Below are the code and all the weights of a small trained network. Each question names an input and a class and asks about switching units off, where a switched-off unit gives its printed mean instead of its output.

import numpy as np


def w(rows, s, z=0):
    codes = np.array(rows[::2]) - 128.0
    scale = np.full(codes.shape[1], s)
    scale[-1] = z or s
    return codes * scale


def f(y):
    return np.maximum(y, 0)


def log_softmax(a):
    a = a - a.max(-1, keepdims=True)
    return a - np.log(np.exp(a).sum(-1, keepdims=True))


def net(x, mask):
    res = np.array(x, float).reshape(1, 6) / 4 @ E
    y = f(res @ A[0][:, :-1].T + A[0][:, -1])
    res = res + np.where(mask, y, B[0][:, -1]) @ B[0][:, :-1]
    return log_softmax(res[-1] @ U[:, :-1].T + U[:, -1])


A, B = {}, {}
E = w([
[121,127,138,113,115,147,129,133,128],'x0',
[133,3,117,122,181,184,95,95,192],'x1',
[173,86,210,66,120,22,124,127,159],'x2',
[157,138,33,22,114,107,124,119,131],'x3',
[126,134,128,126,138,127,123,122,126],'x4',
[128,129,128,127,136,128,127,129,123],'x5',
],0.019)
A[0] = w([
[133,75,195,131,160,119,106,123,184,58],'neuron 1',
[95,110,94,124,132,120,131,143,146,57],'neuron 2',
[135,105,238,125,135,75,126,139,142,98],'neuron 3',
[96,109,77,129,152,149,136,148,152,75],'neuron 4',
[125,154,1,73,129,156,122,134,119,93],'neuron 5',
[106,209,64,113,91,115,130,146,99,127],'neuron 6',
[96,148,149,203,140,181,111,141,124,217],'neuron 7',
[154,134,125,133,129,128,121,119,139,65],'neuron 8',
[128,186,126,116,111,104,156,150,93,165],'neuron 9',
[149,107,120,35,123,64,116,138,134,1],'neuron 10',
[126,143,113,119,130,137,115,144,130,70],'neuron 11',
[143,131,126,76,136,110,126,130,140,33],'neuron 12',
[127,170,191,106,148,96,136,143,73,155],'neuron 13',
[152,123,136,71,104,78,117,109,159,48],'neuron 14',
[135,7,103,129,185,176,101,103,186,115],'neuron 15',
[130,134,126,152,99,144,132,124,78,161],'neuron 16',
[94,124,127,181,117,139,133,138,136,136],'neuron 17',
],0.018,0.0099)
B[0] = w([
[134,94,248,100,103,99,107,102,81,198],'neuron 1',
[135,152,127,122,123,140,134,105,158,139],'neuron 2',
[199,83,173,134,70,95,67,108,167,201],'neuron 3',
[154,153,129,95,116,165,141,103,136,158],'neuron 4',
[189,95,126,64,82,109,82,98,114,205],'neuron 5',
[127,91,156,97,146,71,97,150,88,192],'neuron 6',
[49,167,118,163,174,125,182,153,121,199],'neuron 7',
[122,137,138,120,132,148,112,129,138,129],'neuron 8',
[121,122,189,137,135,67,119,168,131,179],'neuron 9',
[39,167,127,160,189,179,197,164,98,188],'neuron 10',
[154,141,138,135,120,139,106,135,137,135],'neuron 11',
[108,147,114,152,164,151,141,145,114,153],'neuron 12',
[120,133,111,150,100,122,138,143,182,175],'neuron 13',
[69,153,120,179,166,120,156,140,121,176],'neuron 14',
[143,131,137,117,129,177,147,28,8,255],'neuron 15',
[100,112,125,121,169,101,113,146,126,157],'neuron 16',
[111,136,146,133,163,137,150,147,114,161],'neuron 17',
],0.016,0.044)
U = w([
[82,149,108,148,169,107,159,179,151,254],'0',
[165,85,156,86,111,98,105,98,112,114],'1',
[95,141,124,161,165,189,177,86,105,89],'2',
[189,110,41,72,105,173,118,68,123,57],'3',
[157,120,135,164,60,86,115,134,252,96],'4',
],0.016,0.0074)

Each question gives the input, the list of numbers given to net, and the class t.
The units are the neurons (one row each of A and B). Each row of codes is followed by its name. A weight is (code - 128) times the scale printed after its matrix; where a second scale follows, it is the last column's (A, B and U).
mask holds one flag per neuron, in row order. A switched-off neuron (its flag False) gives its mean, the last column of its row in B, instead of its output. The means were averaged over made-up inputs and are rounded, as every weight is.
A unit's drop is (log p(t) with every unit on - log p(t) with that unit switched off) / (log p(t) with every unit on - log p(t) with every unit switched off).
most important unit: the unit with the biggest drop
k most important neurons: the k neurons with the biggest drops, biggest first
drop when u is switched off: that unit's drop, to one decimal
input [8,7,0,5,-6,3], class 3: most important unit : neuron 5
input [-2,-2,8,-3,2,-8], class 4: 2 most important neurons : (neuron 15; neuron 3)
input [0,-4,-8,0,7,-3], class 0: 3 most important neurons : (neuron 7; neuron 15; neuron 3)
input [-8,-4,1,3,-1,6], class 0: 2 most important neurons : (neuron 15; neuron 3)
input [4,-5,-8,1,-2,-4], class 1: 2 most important neurons : (neuron 5; neuron 6)
input [-8,-3,1,-5,3,6], class 4: 3 most important neurons : (neuron 15; neuron 10; neuron 3)
input [3,4,1,7,-5,0], class 2: 3 most important neurons : (neuron 10; neuron 3; neuron 14)
input [1,-4,-1,-8,3,8], class 0: 2 most important neurons : (neuron 7; neuron 15)
input [-5,-1,-7,1,-6,3], class 1: 4 most important neurons : (neuron 5; neuron 10; neuron 14; neuron 6)
input [5,0,-7,7,8,6], class 1: 2 most important neurons : (neuron 6; neuron 15)
input [1,0,8,-5,-6,3], class 4: 2 most important neurons : (neuron 15; neuron 3)
input [7,2,1,5,-8,-2], class 2: 2 most important neurons : (neuron 10; neuron 3)
input [5,0,6,-3,-7,-3], class 4: drop when neuron 15 is switched off : 0.6
input [5,-6,7,0,-3,5], class 4: drop when neuron 3 is switched off : 0.7
input [-8,-6,-6,-6,-2,-5], class 0: drop when neuron 2 is switched off : 0.0
input [-6,1,-4,6,1,-6], class 3: most important unit : neuron 1
